Here is a tiny trained network, its code and every weight. The questions are about switching its units off for an input and a target symbol, where a switched-off unit gives its printed mean instead of its output.

import numpy as np


def w(rows, s, z=0):
    codes = np.array(rows[::2]) - 128.0
    scale = np.full(codes.shape[1], s)
    scale[-1] = z or s
    return codes * scale


def f(y):
    return y / 2 * (1 + np.tanh(0.7978845608 * (y + 0.044715 * y**3)))


def softmax(a):
    e = np.exp(a - a.max(-1, keepdims=True))
    return e / e.sum(-1, keepdims=True)


def log_softmax(a):
    a = a - a.max(-1, keepdims=True)
    return a - np.log(np.exp(a).sum(-1, keepdims=True))


def net(x, mask):
    ids = ['βδεζηλμπστω'.index(c) for c in x.split()]
    T = len(ids)
    res = E[ids] + P[:T]
    u = 0
    for l in range(2):
        q, k, v = (res @ M[l].T for M in (Q, K, V))
        z = softmax(np.where(np.tri(T) > 0, q @ k.T / 4**0.5, -1e9)) @ v
        res = res + np.where(mask[u], z, O[l][:, -1]) @ O[l][:, :-1]
        u += 1
        y = f(res @ A[l][:, :-1].T + A[l][:, -1])
        res = res + np.where(mask[u : u + 4], y, B[l][:, -1]) @ B[l][:, :-1]
        u += 4
    return log_softmax(res[-1] @ U[:, :-1].T + U[:, -1])


Q, K, V, O, A, B = {}, {}, {}, {}, {}, {}
E = w([
[176,226,117,113],'β',
[174,195,118,80],'δ',
[60,103,182,129],'ε',
[77,208,124,67],'ζ',
[120,172,146,220],'η',
[103,66,157,32],'λ',
[209,44,142,119],'μ',
[46,49,189,49],'π',
[81,29,25,137],'σ',
[19,167,47,163],'τ',
[255,17,93,82],'ω',
],0.0059)
P = w([
[174,227,132,159],'0',
[148,99,122,183],'1',
[85,103,60,81],'2',
[183,61,223,154],'3',
[140,133,94,210],'4',
[73,54,37,31],'5',
[150,81,212,220],'6',
[147,152,93,190],'7',
[89,18,2,25],'8',
[112,99,221,199],'9',
[157,178,105,137],'10',
],0.0059)
Q[0] = w([
[26,219,58,63],'L0H1',
[230,47,166,166],'L0H1',
[168,179,205,253],'L0H1',
[225,20,183,205],'L0H1',
],0.0053)
K[0] = w([
[172,255,175,217],'L0H1',
[150,46,79,52],'L0H1',
[103,19,160,161],'L0H1',
[90,28,125,27],'L0H1',
],0.0059)
V[0] = w([
[140,98,95,235],'L0H1',
[184,198,157,206],'L0H1',
[102,98,137,2],'L0H1',
[190,226,235,246],'L0H1',
],0.0055)
O[0] = w([
[36,207,141,190,196],'L0H1',
[202,160,137,225,206],'L0H1',
[170,34,158,60,30],'L0H1',
[187,235,109,253,253],'L0H1',
],0.0056,0.0014)
A[0] = w([
[236,162,245,244,117],'L0N1',
[144,41,5,166,221],'L0N2',
[239,72,2,144,252],'L0N3',
[250,82,255,119,252],'L0N4',
],0.0053,0.0031)
B[0] = w([
[192,180,227,210,251],'L0N1',
[175,94,47,2,206],'L0N2',
[254,83,36,28,222],'L0N3',
[160,27,227,91,219],'L0N4',
],0.0063,0.0027)
Q[1] = w([
[107,161,2,97],'L1H1',
[170,45,210,151],'L1H1',
[110,161,19,110],'L1H1',
[155,166,240,175],'L1H1',
],0.0062)
K[1] = w([
[158,254,220,144],'L1H1',
[145,40,31,97],'L1H1',
[165,209,243,176],'L1H1',
[83,17,50,198],'L1H1',
],0.0063)
V[1] = w([
[13,243,44,203],'L1H1',
[149,18,224,72],'L1H1',
[3,171,168,188],'L1H1',
[189,216,46,115],'L1H1',
],0.0057)
O[1] = w([
[30,204,139,3,113],'L1H1',
[147,53,204,228,28],'L1H1',
[10,180,230,24,65],'L1H1',
[171,187,26,66,254],'L1H1',
],0.0056,0.0028)
A[1] = w([
[139,107,230,226,230],'L1N1',
[74,195,236,254,158],'L1N2',
[52,167,168,235,253],'L1N3',
[177,246,209,193,110],'L1N4',
],0.0062,0.005)
B[1] = w([
[38,135,205,40,255],'L1N1',
[251,96,253,32,201],'L1N2',
[78,223,253,29,207],'L1N3',
[206,224,110,241,206],'L1N4',
],0.0054,0.0067)
U = w([
[192,172,57,212,147],'β',
[225,179,21,209,3],'δ',
[62,58,250,55,142],'ε',
[14,204,126,14,126],'ζ',
[212,191,220,76,157],'η',
[114,52,31,203,209],'λ',
[253,28,123,205,26],'μ',
[85,93,170,113,201],'π',
[138,89,25,144,221],'σ',
[109,162,114,126,47],'τ',
[252,85,96,99,95],'ω',
],0.0054,0.0047)

Each question gives the input, a string of symbols that net reads in full, and the target symbol t.
The units are the heads (4 rows each of Q, K, V and O) and the neurons (one row each of A and B). Each row of codes is followed by its name. A weight is (code - 128) times the scale printed after its matrix; where a second scale follows, it is the last column's (O, A, B and U).
mask holds one flag per unit, layer by layer, with each layer's heads first. A switched-off unit (its flag False) gives its mean, the last column of its rows in O or B, instead of its output. The means were averaged over made-up inputs and are rounded, as every weight is.
A unit's drop is (log p(t) with every unit on - log p(t) with that unit switched off) / (log p(t) with every unit on - log p(t) with every unit switched off).
The circuit of an input: a set's keep is (log p(t) with only the set's units on - log p(t) with every unit switched off) / (log p(t) with every unit on - log p(t) with every unit switched off). Starting from all 10 units, units are removed one at a time, each time the one whose removal leaves the highest keep (on an exact tie, the one counted first), for as long as the keep stays at least 0.8.
circuit, biggest first: the units of the circuit, biggest drop first
top k neurons: the k neurons with the biggest drops, biggest first
top k neurons in layer l: the k neurons of layer l with the biggest drops, biggest first
drop of u: that unit's drop, to one decimal
input ε η π λ, target ε: top 2 neurons : (L1N1, L0N4)
input η π σ η π η π ζ, target ζ: circuit, biggest first : (L1H1, L0H1, L0N1, L0N4)
input η λ π β μ, target μ: circuit, biggest first : (L1H1, L0N4, L0H1)
input π η η η η π δ, target ε: top 3 neurons in layer 0 : (L0N4, L0N3, L0N2)
input η μ π ζ η μ, target ζ: top 3 neurons : (L0N1, L0N2, L0N3)
input η η ε η π η, target ζ: circuit, biggest first : (L1H1, L0H1, L0N1)
input π π λ η μ, target μ: circuit, biggest first : (L1H1, L0H1)
input β ζ η π π ε β, target ε: top neuron : (L1N1)
input σ λ η η π ζ ω, target μ: top 2 neurons in layer 0 : (L0N3, L0N4)
input π η η π ω ω η ω δ β, target μ: circuit, biggest first : (L1H1, L0N3, L0H1)
input ζ ω η β, target μ: circuit, biggest first : (L1H1, L0N3, L0N4)
input η η ω η η η ε δ δ, target ζ: circuit, biggest first : (L1H1, L0H1, L0N1)
input η η τ, target ζ: circuit, biggest first : (L1H1, L0H1)
input τ ε π η β λ π β π μ, target ε: circuit, biggest first : (L1N1, L0H1, L1H1)
input ζ π ζ μ, target ε: circuit, biggest first : (L1N1, L0N4, L1H1)
input σ β δ τ ω η ε ζ ω η, target μ: top 2 neurons : (L0N3, L0N2)
input β η π π, target ε: circuit, biggest first : (L1H1, L1N1, L0H1, L0N4)
input η η ω η ζ, target ζ: circuit, biggest first : (L1H1, L0H1, L0N4)
input η η η σ ζ σ, target ζ: circuit, biggest first : (L1H1, L0H1)
input π η η η η η η, target η: top neuron : (L0N1)
input π η λ σ λ π β ε π ζ, target ε: top 2 neurons : (L1N1, L0N3)
input ζ π π μ η δ η δ π δ, target ε: top neuron : (L1N1)
input ζ π η ζ, target ε: top 2 neurons in layer 1 : (L1N1, L1N4)
input λ τ π ζ ε, target ε: top 3 neurons in layer 1 : (L1N4, L1N1, L1N3)
input μ ω β η, target μ: top 3 neurons in layer 0 : (L0N3, L0N2, L0N4)
input η ε ω π η π, target ζ: drop of L1N2 : 0.0
